Below is a small trained network, with its code and all its weights. Each question gives an input and a target symbol and asks what happens when units are switched off, that is, made to give their printed mean instead of their output.

import numpy as np


def w(rows, s, z=0):
    codes = np.array(rows[::2]) - 128.0
    scale = np.full(codes.shape[1], s)
    scale[-1] = z or s
    return codes * scale


def f(y):
    return np.maximum(y, 0)


def softmax(a):
    e = np.exp(a - a.max(-1, keepdims=True))
    return e / e.sum(-1, keepdims=True)


def log_softmax(a):
    a = a - a.max(-1, keepdims=True)
    return a - np.log(np.exp(a).sum(-1, keepdims=True))


def net(x, mask):
    ids = ['Ξβδεηλμ'.index(c) for c in x.split()]
    T = len(ids)
    res = E[ids] + P[:T]
    q, k, v = (res @ M[0].T for M in (Q, K, V))
    z = softmax(np.where(np.tri(T) > 0, q @ k.T / 4**0.5, -1e9)) @ v
    res = res + np.where(mask[0], z, O[0][:, -1]) @ O[0][:, :-1]
    y = f(res @ A[0][:, :-1].T + A[0][:, -1])
    res = res + np.where(mask[1:9], y, B[0][:, -1]) @ B[0][:, :-1]
    return log_softmax(res[-1] @ U[:, :-1].T + U[:, -1])


Q, K, V, O, A, B = {}, {}, {}, {}, {}, {}
E = w([
[192,116,177,151,68,177,191,92,49,113,91],'Ξ',
[211,94,87,72,191,144,70,106,97,77,53],'β',
[148,164,153,158,91,192,184,90,113,42,254],'δ',
[123,155,150,193,235,182,114,62,161,72,78],'ε',
[134,169,162,79,197,162,170,173,166,35,103],'η',
[25,105,17,123,167,82,178,70,161,121,120],'λ',
[206,140,144,219,180,107,188,102,180,125,131],'μ',
],0.021)
P = w([
[155,89,52,249,73,181,204,184,31,121,144],'0',
[117,104,145,128,114,121,104,232,88,113,94],'1',
[129,88,183,110,158,107,118,205,61,142,83],'2',
[127,119,163,109,165,83,102,179,106,130,172],'3',
[121,124,169,95,162,120,133,139,97,153,146],'4',
[116,151,167,91,144,140,165,118,108,154,126],'5',
[117,158,157,79,147,136,170,106,156,129,181],'6',
[128,155,153,71,137,150,190,89,160,135,153],'7',
[123,177,153,73,118,161,219,58,169,142,119],'8',
],0.012)
Q[0] = w([
[146,110,149,130,148,153,176,111,71,1,107],'h1',
[146,173,142,69,149,85,129,134,136,188,81],'h1',
[81,132,164,105,144,98,211,144,119,82,120],'h1',
[142,95,118,175,53,96,204,121,77,145,180],'h1',
],0.0097)
K[0] = w([
[187,131,104,125,158,116,220,50,170,109,120],'h1',
[117,136,114,148,108,134,97,150,92,121,142],'h1',
[126,146,68,118,152,140,149,156,122,170,130],'h1',
[130,190,214,8,112,72,155,45,254,153,131],'h1',
],0.0089)
V[0] = w([
[98,175,135,138,170,145,149,162,149,114,109],'h1',
[147,144,169,112,67,172,115,151,117,67,123],'h1',
[110,75,64,1,110,85,155,141,72,55,156],'h1',
[119,135,143,110,76,46,171,226,184,176,64],'h1',
],0.0098)
O[0] = w([
[183,213,64,84,240,120,149,142,45,169,167,164],'h1',
[68,134,32,99,28,222,97,163,16,86,97,21],'h1',
[142,44,178,81,123,254,110,96,84,90,92,255],'h1',
[119,88,81,108,182,116,210,79,74,214,208,17],'h1',
],0.009,0.0083)
A[0] = w([
[52,67,78,77,138,218,141,176,133,124,100,131],'n1',
[85,157,120,154,137,143,244,183,119,46,130,123],'n2',
[4,71,10,131,121,71,133,145,115,118,94,100],'n3',
[2,114,47,113,144,18,116,180,150,145,80,163],'n4',
[107,116,83,76,132,155,150,57,136,229,180,46],'n5',
[106,73,136,196,170,98,138,65,104,98,144,77],'n6',
[181,205,101,172,123,149,101,194,82,78,80,253],'n7',
[104,136,139,78,247,105,122,115,149,132,110,202],'n8',
],0.0098,0.0034)
B[0] = w([
[145,184,191,224,136,111,152,105,74,90,150,185],'n1',
[153,153,97,152,140,154,55,78,155,120,52,192],'n2',
[221,4,56,255,141,115,104,173,67,143,21,151],'n3',
[216,36,83,217,87,98,131,17,55,45,183,158],'n4',
[135,114,222,85,123,161,143,169,201,183,214,167],'n5',
[83,157,129,135,109,175,133,161,187,122,85,197],'n6',
[91,178,169,71,180,107,148,150,189,140,149,218],'n7',
[98,234,68,116,43,85,53,130,100,95,192,253],'n8',
],0.0089,0.021)
U = w([
[182,88,44,183,127,172,98,125,128,90,52,248],'Ξ',
[87,93,119,148,85,91,151,65,83,53,138,181],'β',
[127,134,129,100,1,170,46,126,125,130,135,138],'δ',
[53,114,146,35,150,136,174,166,229,148,132,109],'ε',
[105,129,67,100,192,157,164,87,78,79,131,33],'η',
[160,31,198,123,229,123,142,54,150,60,172,252],'λ',
[199,136,125,166,162,107,148,168,166,135,158,53],'μ',
],0.009,0.0014)

Each question gives the input, a string of symbols that net reads in full, and the target symbol t.
The units are the heads (4 rows each of Q, K, V and O) and the neurons (one row each of A and B). Each row of codes is followed by its name. A weight is (code - 128) times the scale printed after its matrix; where a second scale follows, it is the last column's (O, A, B and U).
mask holds one flag per unit, heads first, then neurons. A switched-off unit (its flag False) gives its mean, the last column of its rows in O or B, instead of its output. The means were averaged over made-up inputs and are rounded, as every weight is.
A unit's drop is (log p(t) with every unit on - log p(t) with that unit switched off) / (log p(t) with every unit on - log p(t) with every unit switched off).
The circuit of an input: a set's keep is (log p(t) with only the set's units on - log p(t) with every unit switched off) / (log p(t) with every unit on - log p(t) with every unit switched off). Starting from all 9 units, units are removed one at a time, each time the one whose removal leaves the highest keep (on an exact tie, the one counted first), for as long as the keep stays at least 0.8.
circuit, biggest first: the units of the circuit, biggest drop first
unit that matters most: the unit with the biggest drop
top k neurons: the k neurons with the biggest drops, biggest first
input λ λ λ λ, target ε: circuit, biggest first : (h1 n5 n6)
input λ λ λ λ δ λ, target ε: circuit, biggest first : (h1 n4 n6)
input ε λ β ε, target μ: circuit, biggest first : (h1 n7 n4)
input λ λ β μ η Ξ δ, target η: circuit, biggest first : (h1 n8 n5)
input Ξ λ λ λ δ Ξ μ δ η, target Ξ: top 4 neurons : (n2 n8 n5 n1)
input μ μ Ξ λ λ β, target β: circuit, biggest first : (h1 n4)
input μ λ β, target β: circuit, biggest first : (n4 h1)
input λ λ λ Ξ λ Ξ λ η, target δ: circuit, biggest first : (n8 n7)
input δ λ Ξ λ μ ε δ λ, target δ: circuit, biggest first : (n8 n7 n5)
input μ Ξ δ η, target β: circuit, biggest first : (n4 h1)
input λ ε ε δ Ξ, target ε: unit that matters most : n7
input μ λ λ δ ε δ Ξ λ η, target β: circuit, biggest first : (h1 n4 n8)
input δ λ λ β λ ε δ δ, target ε: top 3 neurons : (n8 n7 n4)
input δ λ ε Ξ, target λ: circuit, biggest first : (n8)
input δ λ λ ε δ λ Ξ β ε, target ε: top 4 neurons : (n7 n8 n4 n3)
input λ β Ξ ε λ λ, target δ: top 4 neurons : (n8 n7 n5 n6)
input λ ε ε λ, target β: top 3 neurons : (n4 n8 n2)
input β Ξ λ δ μ δ β λ η, target λ: top 4 neurons : (n8 n1 n7 n6)
input Ξ ε λ Ξ λ λ Ξ η, target Ξ: top 3 neurons : (n2 n8 n5)
input Ξ ε δ μ λ μ δ λ, target β: unit that matters most : n4
input λ Ξ Ξ δ λ ε δ, target λ: top 2 neurons : (n8 n6)
